Below is a small trained network, with its code and all its weights. Each question gives an input and a class and asks what happens when units are switched off, that is, made to give their printed mean instead of their output.

import numpy as np


def w(rows, s, z=0):
    codes = np.array(rows[::2]) - 128.0
    scale = np.full(codes.shape[1], s)
    scale[-1] = z or s
    return codes * scale


def f(y):
    return y / 2 * (1 + np.tanh(0.7978845608 * (y + 0.044715 * y**3)))


def log_softmax(a):
    a = a - a.max(-1, keepdims=True)
    return a - np.log(np.exp(a).sum(-1, keepdims=True))


def net(x, mask):
    res = np.array(x, float).reshape(1, 5) / 4 @ E
    y = f(res @ A[0][:, :-1].T + A[0][:, -1])
    res = res + np.where(mask, y, B[0][:, -1]) @ B[0][:, :-1]
    return log_softmax(res[-1] @ U[:, :-1].T + U[:, -1])


A, B = {}, {}
E = w([
[178,124,145,163,131,115,152],'x0',
[29,83,220,171,44,98,231],'x1',
[119,2,120,140,106,172,134],'x2',
[112,133,185,76,239,215,139],'x3',
[36,112,68,197,213,100,175],'x4',
],0.0089)
A[0] = w([
[169,171,149,69,74,173,181,112],'n1',
[201,136,70,162,196,105,31,104],'n2',
[188,202,150,125,84,155,133,99],'n3',
[182,96,152,65,69,159,107,96],'n4',
[61,95,230,139,126,140,188,167],'n5',
[109,237,215,166,130,94,172,167],'n6',
[116,166,219,115,208,222,161,127],'n7',
[171,207,111,128,176,92,121,170],'n8',
[172,95,143,55,34,164,85,123],'n9',
[127,151,191,122,212,189,177,96],'n10',
[111,173,181,108,177,127,104,99],'n11',
[50,122,97,205,148,125,129,162],'n12',
[115,173,93,203,60,78,58,109],'n13',
[58,133,127,188,171,90,81,102],'n14',
[126,120,101,222,137,88,110,60],'n15',
[106,141,165,202,109,90,66,252],'n16',
[162,1,122,198,113,209,104,156],'n17',
[117,124,23,211,207,150,144,111],'n18',
[182,141,74,116,179,241,84,104],'n19',
],0.0089,0.0037)
B[0] = w([
[148,118,135,107,150,130,199,174],'n1',
[145,76,139,96,48,79,110,238],'n2',
[103,181,149,160,179,132,164,177],'n3',
[110,196,208,129,142,60,197,196],'n4',
[165,136,157,105,11,94,99,254],'n5',
[104,66,190,43,163,177,20,212],'n6',
[166,179,66,166,66,150,109,233],'n7',
[73,98,229,65,133,169,36,203],'n8',
[125,213,162,104,147,130,143,221],'n9',
[216,126,124,168,109,186,155,206],'n10',
[92,142,108,197,115,170,122,163],'n11',
[193,177,217,85,111,109,129,207],'n12',
[109,188,25,176,89,201,113,197],'n13',
[187,209,116,80,157,137,149,173],'n14',
[78,170,119,155,114,123,166,162],'n15',
[80,91,111,110,109,189,112,184],'n16',
[45,140,208,167,223,173,2,225],'n17',
[185,191,169,82,159,53,145,214],'n18',
[164,82,107,106,66,111,148,238],'n19',
],0.0075,0.009)
U = w([
[154,53,146,88,55,90,90,110],'0',
[73,121,171,140,186,174,21,150],'1',
[155,223,165,132,173,62,233,52],'2',
[126,125,130,135,117,150,93,255],'3',
[178,184,51,254,73,196,115,102],'4',
[87,74,102,151,182,181,122,58],'5',
],0.0099,0.0061)

Each question gives the input, the list of numbers given to net, and the class t.
The units are the neurons (one row each of A and B). Each row of codes is followed by its name. A weight is (code - 128) times the scale printed after its matrix; where a second scale follows, it is the last column's (A, B and U).
mask holds one flag per neuron, in row order. A switched-off neuron (its flag False) gives its mean, the last column of its row in B, instead of its output. The means were averaged over made-up inputs and are rounded, as every weight is.
A unit's drop is (log p(t) with every unit on - log p(t) with that unit switched off) / (log p(t) with every unit on - log p(t) with every unit switched off).
The circuit of an input: a set's keep is (log p(t) with only the set's units on - log p(t) with every unit switched off) / (log p(t) with every unit on - log p(t) with every unit switched off). Starting from the 12 units with the biggest drops (on a tie, the unit counted first), units are removed one at a time, each time the one whose removal leaves the highest keep (on an exact tie, the one counted first), for as long as the keep stays at least 0.8.
circuit, biggest first: the units of the circuit, biggest drop first
unit that matters most: the unit with the biggest drop
k most important neurons: the k neurons with the biggest drops, biggest first
drop of u: that unit's drop, to one decimal
input [-6,-6,-6,-3,8], class 2: most important neuron	[n18]
input [2,3,-3,7,-2], class 4: circuit, biggest first	[n7 n10]
input [3,-6,-5,5,1], class 0: circuit, biggest first	[n2 n19]
input [-3,-1,3,-5,-3], class 4: 3 most important neurons	[n6 n8 n13]
input [-3,2,-4,-2,-5], class 2: circuit, biggest first	[n3 n2]
input [-2,3,-1,7,-3], class 4: circuit, biggest first	[n7 n10]
input [0,-5,5,8,5], class 4: 2 most important neurons	[n7 n10]
input [-1,2,-5,-4,2], class 1: circuit, biggest first	[n6 n19]
input [6,-6,-8,-8,-5], class 1: 2 most important neurons	[n8 n3]
input [-3,-8,-3,2,-7], class 0: 3 most important neurons	[n2 n19 n8]
input [1,4,2,0,5], class 2: circuit, biggest first	[n8 n12]
input [-1,-8,1,3,-8], class 0: 4 most important neurons	[n2 n19 n8 n18]
input [-2,-5,-6,7,-6], class 4: 2 most important neurons	[n7 n11]
input [4,-5,-3,6,2], class 4: circuit, biggest first	[n7]
input [5,4,-6,7,0], class 4: 3 most important neurons	[n7 n10 n17]
input [-4,-8,-2,6,8], class 0: circuit, biggest first	[n2 n19]
input [-8,8,-6,0,-1], class 0: 2 most important neurons	[n5 n17]
input [0,-4,-8,-2,7], class 1: 2 most important neurons	[n8 n6]
input [5,-1,-3,-7,-7], class 2: 3 most important neurons	[n4 n9 n3]
input [-6,-6,2,4,0], class 0: unit that matters most	n19
input [-6,-6,2,7,5], class 4: 4 most important neurons	[n7 n10 n6 n11]
input [4,2,4,0,2], class 1: 3 most important neurons	[n17 n19 n2]
input [6,-6,0,5,-3], class 0: 4 most important neurons	[n2 n19 n8 n13]
input [1,4,7,1,-6], class 1: drop of n17	1.2
input [6,6,2,4,6], class 0: drop of n9	0.2
input [1,3,4,7,7], class 2: drop of n6	0.1
input [3,-1,4,-1,7], class 2: drop of n12	0.0
